J474: [-11  19 -45 -53 -45]
J626: [-14 -41 -75  -3   9]
J9: [  4 -64 -46  10  52]
J50: [ 10 -46  52 -64   5]
J319: [-75 -14  -3 -41   8]
J366: [ 54  23 -52  26 -45]
order: [-75  -3   9 -14 -41]
J626
asked: [ 54  23 -52  26]
J366
asked: [-46  52 -64]
J50
order: [  5 -64  52 -46  10]
J50

J50: [-16 -10  -8  16 -13  40]
J322: [-30  42  24 -61 -31 -66]
J316: [-32 -34 -14 -16   8  23]
J474: [-48 -43 -14  -3 -18  61]
J319: [-19  61 -48 -43 -14  -3]
J382: [-61 -66 -31 -30  24  43]
asked: [ 42  24 -61 -31]
J322
order: [-66 -61 -31 -30  24  42]
J322
order: [ 61 -48 -43 -14  -3 -18]
J474
order: [ 43  24 -30 -31 -66 -61]
J382
order: [-66 -30  42  24 -61 -31]
J322

J366: [ 9 71  0 25]
J626: [10 25  0 71]
J9: [10 71 -1 24]
order: [-1 24 10 71]
J9
order: [ 9  0 25 71]
J366
order: [71  0 25  9]
J366
order: [71  0 25 10]
J626
asked: [10 71 -1]
J9
asked: [71  0 25]
J366

J319: [  2   1  -4 -41   7  -7  -1]
J524: [ 2  1 23 -5  7 -7 -1]
J626: [ 1 -1  2  6 23 -5 -7]
order: [-1 23  7  2 -7  1 -5]
J524
order: [-41  -7  -4  -1   1   2   7]
J319
order: [23 -5  7 -7 -1  2  1]
J524

J382: [  4   3 -20  -6  -1   1  17 -10   7  12  -6   2 -29  34 -18 -11 -63  -3
  -4  37]
J322: [  2   4   3 -20  -6  -1   1  16 -10   7  13  10   2   9  -5  -7 -13   7
  -8   9]
J858: [ 34  -3 -63  12  -4 -11  -1   7  17 -10 -18  -6  37   2   4 -21  -6   3
   1 -29]
asked: [10  2  9 -5]
J322
asked: [-1  7]
J858
order: [ 37  -4  -3 -63 -11 -18  34 -29   2  -6  12   7 -10  17   1  -1  -6 -20
   3   4]
J382
asked: [  4   3 -20  -6  -1   1  16 -10   7]
J322
asked: [-18 -11 -63  -3]
J382
asked: [ 12  -4 -11  -1   7  17 -10 -18  -6  37]
J858

J626: [-12 -11  13  26   7 -32 -58 -48]
J382: [ -6 -15 -59 -41  -7  18  24  24]
J322: [  0  54  67  35  -5 -15   6  26]
J9: [ 12 -27  -9 -15   9  28  63  26]
J366: [ 28 -15  12  -9  27  64 -27   9]
J524: [ 64  28  -9 -15   9  26  12 -27]
J50: [ 64  28  -9 -15   9 -45  12 -27]
J858: [ 2 21 25 25 30 30 18 -4]
order: [-27  12  26   9 -15  -9  28  64]
J524
order: [-58 -48 -12 -11  13  26   7 -32]
J626
asked: [ 64  28  -9 -15   9 -45  12 -27]
J50
order: [ 12 -27  64  28  -9 -15   9  26]
J524
order: [ 64 -27  26 -15  28  12  -9   9]
J524

J626: [-36  13  -3  -2   4]
J382: [10  4  4 -1  5]
J316: [-2  4  4 -1  5]
J50: [67 -1  6 -6 -8]
J319: [22  4  5 -3  5]
J524: [-1 -2  3  4  5]
J9: [ -3 -36  -2  14   4]
order: [ 5 -2  4  4 -1]
J316
order: [ 14   4 -36  -2  -3]
J9
order: [-8 -6  6 -1 67]
J50
asked: [-1 -2  3  4]
J524

J626: [-18  48 -21  41 -26 -19  42  -1  12  -3  22  -1 -50  12  18  -8  -6   3
  11 -30  52 -19  41  46  -1  -8   9   5 -47  -2   2  26   9  28  24]
J382: [ 12  48  46  -8 -21   3 -49  -2  11  18  41 -18 -26  24   2 -30  -8  12
  22   5  26  42  -1   9  -6 -19   9  28 -19  -1  -1  41  52  -3 -47]
J50: [-52 -42 -51  20  58 -26  54 -13 -23 -14 -40   5  34 -14   5  -9   8 -33
 -21 -26  -7  20  19   0 -36   8 -10  -3  30  32 -41 -63 -41   7  19]
J322: [-21   4 -42   7   3 -10  13  10 -55 -41  44 -34  35 -21 -34 -13  34  29
  18  40 -28 -10  -3 -16 -15 -22  -3  42 -36   4 -17  -4  -6   0  50]
J486: [-27   5  -1   2  19 -13  -1  -8 -10  -4   6  -2   4  10   4 -16   5 -19
  -3  -6  10  35  12   5 -31  -8   8  15  -1  28 -25  -9   0   0 -16]
J319: [-30 -62 -61  50  61 -40  64 -20 -21  26 -53  -8  45 -23  15 -28 -11 -11
 -11 -28 -16  30  14   6 -17  18 -14  -7  55   7 -45 -82 -36   4  22]
J9: [-22 -44 -44  36  42 -27  49 -15 -15  17 -37  -4  34 -18  12 -21 -10  -9
  -8 -19 -13  22   9   4 -11  13 -13  -5  40   5 -32 -58 -27   2  15]
J474: [-48 -11 -24   7  43 -21  21 -11 -18 -12 -15   3  16   2   6 -16   7 -30
 -12 -17   6  35  19   2 -36  -4  -3  13  11  36 -36 -34 -16   5  -6]
J524: [  8  39  37 -20 -27  13 -38   6  11  -5  34   0 -22  19  -3  -4   3   2
  12  11  14  10  -3   1  -3 -13  11  15 -25   6  10  42  28  -5 -27]
order: [ -3  30  32 -41 -63 -41   7  19 -52 -42 -51  20  58 -26  54 -13 -23 -14
 -40   5  34 -14   5  -9   8 -33 -21 -26  -7  20  19   0 -36   8 -10]
J50
order: [-19 -47 -19  -8  12 -18  -2   9 -30   2  26  -1 -26  -3   3  41   9  18
  46  -8  52  24 -50   5  41  11  48  12  -1 -21  -1  42  22  28  -6]
J626
order: [-49 -47 -30 -26 -21 -19 -19 -18  -8  -8  -6  -3  -2  -1  -1  -1   2   3
   5   9   9  11  12  12  18  22  24  26  28  41  41  42  46  48  52]
J382

J50: [  0   0  -2 -13  -4   2   4   0 -11  -5   4  -9  13  -1  10  18  -5  -1
 -18   9 -18   9  -6  -1  -6  19 -14   1   8  14   0 -10  -5  -7  -3 -10
   5  -7 -14  -6   3   8  -9 -11   6]
J524: [  3  -6  -2   2  16   0   1  -8  -7   0  -1  -5   2   7   5   9  -1   2
   3  -1   1   7  -6   2  -3 -12  -3   3   3  -8   3   5   2   6  -4  -4
 -13   5   4  -2  -6  -5  -3  -1   5]
J316: [  5   6  -6   3  -6   3   1 -12  -1  -2  -3  -7  -4   2  -8  -3   2   5
  -4   0   3  16   9   2  -5   7  -1   5   2  -3   7  -2 -12  -1  -1  -5
   4  -6   1   2   3   3   5   0  -8]
J319: [ -3  -5  -1 -13  -5   7   6  -3  -9 -15   9  -9   7  -2  18  15   0   1
 -20  18 -11   4 -15   0  -1  17 -11  -1   8  15  -7 -16 -13  -8  -4 -10
   8  -7 -18   2   4   9 -11 -15  -4]
J474: [  7   7 -11  -2  -4   5   8 -10  -6  -1  -1 -13  -3   1 -15  -1  -5   4
  -8  -3   5  21  13   6  -6  13  -1   7   1   2   7   1 -19  -6  -4  -9
   5 -12  -1  -3   5   3   8  -2  -7]
J322: [ -2  -5  -2 -14  -4   6   7  -3  -8 -13   6  -9   8  -1  17  16  -1   2
 -20  15 -14   5 -13   0  -2  18 -13  -1   8  15  -6 -15 -11  -8  -4 -10
   7  -6 -17   0   4   9 -10 -17  -3]
J366: [ 11   9  -3 -17  -1   1   4 -11 -15   4 -10 -14  -2  -2 -11   9 -14  16
 -17   4 -15  25  12   3 -16  14 -12  -1   9   7   8   8   5  -6   4 -16
   5  -7 -11  -4   2   0   0  -3  -2]
J9: [  7   7 -11  -2  -4   5   8 -10  -6  -1  -1 -13  -3   1 -15  -1  -5   4
  -8  -3   5  21  13   6  -6  13  -1   7   1   2   7   1   3  -6   3 -15
   4  -7 -10  -5   2   1   2  -2  -2]
J626: [ -2  -5  -2 -14  -4   6   7  -3  -8 -13   6  -9   8  -1  17  16  -1   2
 -20  15 -14   5 -13   0  -2  18 -13  -1   8  15  -6 -15 -11  -8  -4 -10
   7  -6 -17   0   4   9 -11 -13  -4]
J382: [  7   5 -10  -5  -1   5   6  -8 -12  -2   0 -20   1   4 -14   4  -7   7
 -11  -3   2  26  10   7 -10  20  -7   8   1   8   5   1 -18  -9  -3 -11
   2 -11  -6  -4   4   6   8   0  -9]
J486: [ -3  -5  -1 -13  -5   6   6  -3  -9 -15   8  -9   7  -2  19  16   0   2
 -20  19 -12   4 -14   0  -1  17 -11  -1   8  15  -8 -16 -13  -9  -4 -10
   8  -7 -18   2   4   9 -12 -15  -3]
J858: [ -2  23  12 -15 -27   0 -15   0 -30  17  53   7  51 -35  30  42 -17 -41
 -43  26 -48 -10 -44  -7 -13  39 -14  -1  13  36  24 -49   1   5   3 -28
  15 -17 -33 -34 -10  -3 -75  26  50]
asked: [-13  -8  -4 -10   8  -7 -18   2   4   9 -11 -15]
J319
asked: [ 3 16  9  2 -5  7 -1  5]
J316
order: [ -8   0   5   3   3   2   1  -6   4  -5  -1  -1 -12  -2   7  -3   2   5
  -1   7  -5   2   9  16   3   0  -4   5   2  -3  -8   2  -4  -7  -3  -2
  -1 -12   1   3  -6   3  -6   6   5]
J316
asked: [  7   7 -11  -2  -4   5   8 -10  -6  -1  -1 -13  -3   1 -15  -1  -5   4
  -8  -3   5  21  13   6  -6  13  -1   7   1   2   7   1 -19  -6  -4  -9
   5 -12  -1  -3   5   3   8  -2  -7]
J474
order: [ -9   0   8   6   4  -4  -6 -11   2 -11  -3  -9 -18   1   5   8   1   8
  -7  20 -10   7  10  26   2  -3 -11   7  -7   4 -14   4   1 -20   0  -2
 -12  -8   6   5  -1  -5 -10   5   7]
J382

J486: [-14 -57 -38  22  21  18 -18  26  28 -47]
J9: [ 9 39 18 -8  7 -5 42 -8  8 36]
J474: [  1 -32 -22   9  80  55  27  78  67 -42]
J366: [  5  48  29 -23 -50 -39  11 -39 -29  47]
J524: [-15   3  -2  35   1   9  28 -10  20  29]
J319: [  4  48  28 -18 -45 -37   2 -46 -38  48]
J50: [ -2 -13 -14   8  43  23  29  31  43 -10]
J322: [ 10  32  22 -15   3  -2  36   1   9  28]
J626: [ -4 -15 -13  12  14   7   6   3  13  -8]
J382: [  1 -35 -25  18  79  55  24  64  58 -42]
order: [ 29  20 -10  28   9   1  35  -2   3 -15]
J524
asked: [ 43 -10]
J50
order: [ 27  78  67 -42   1 -32 -22   9  80  55]
J474
asked: [-15   3  -2  36   1   9  28]
J322
asked: [ 28 -18 -45 -37   2 -46]
J319
asked: [-39  11]
J366

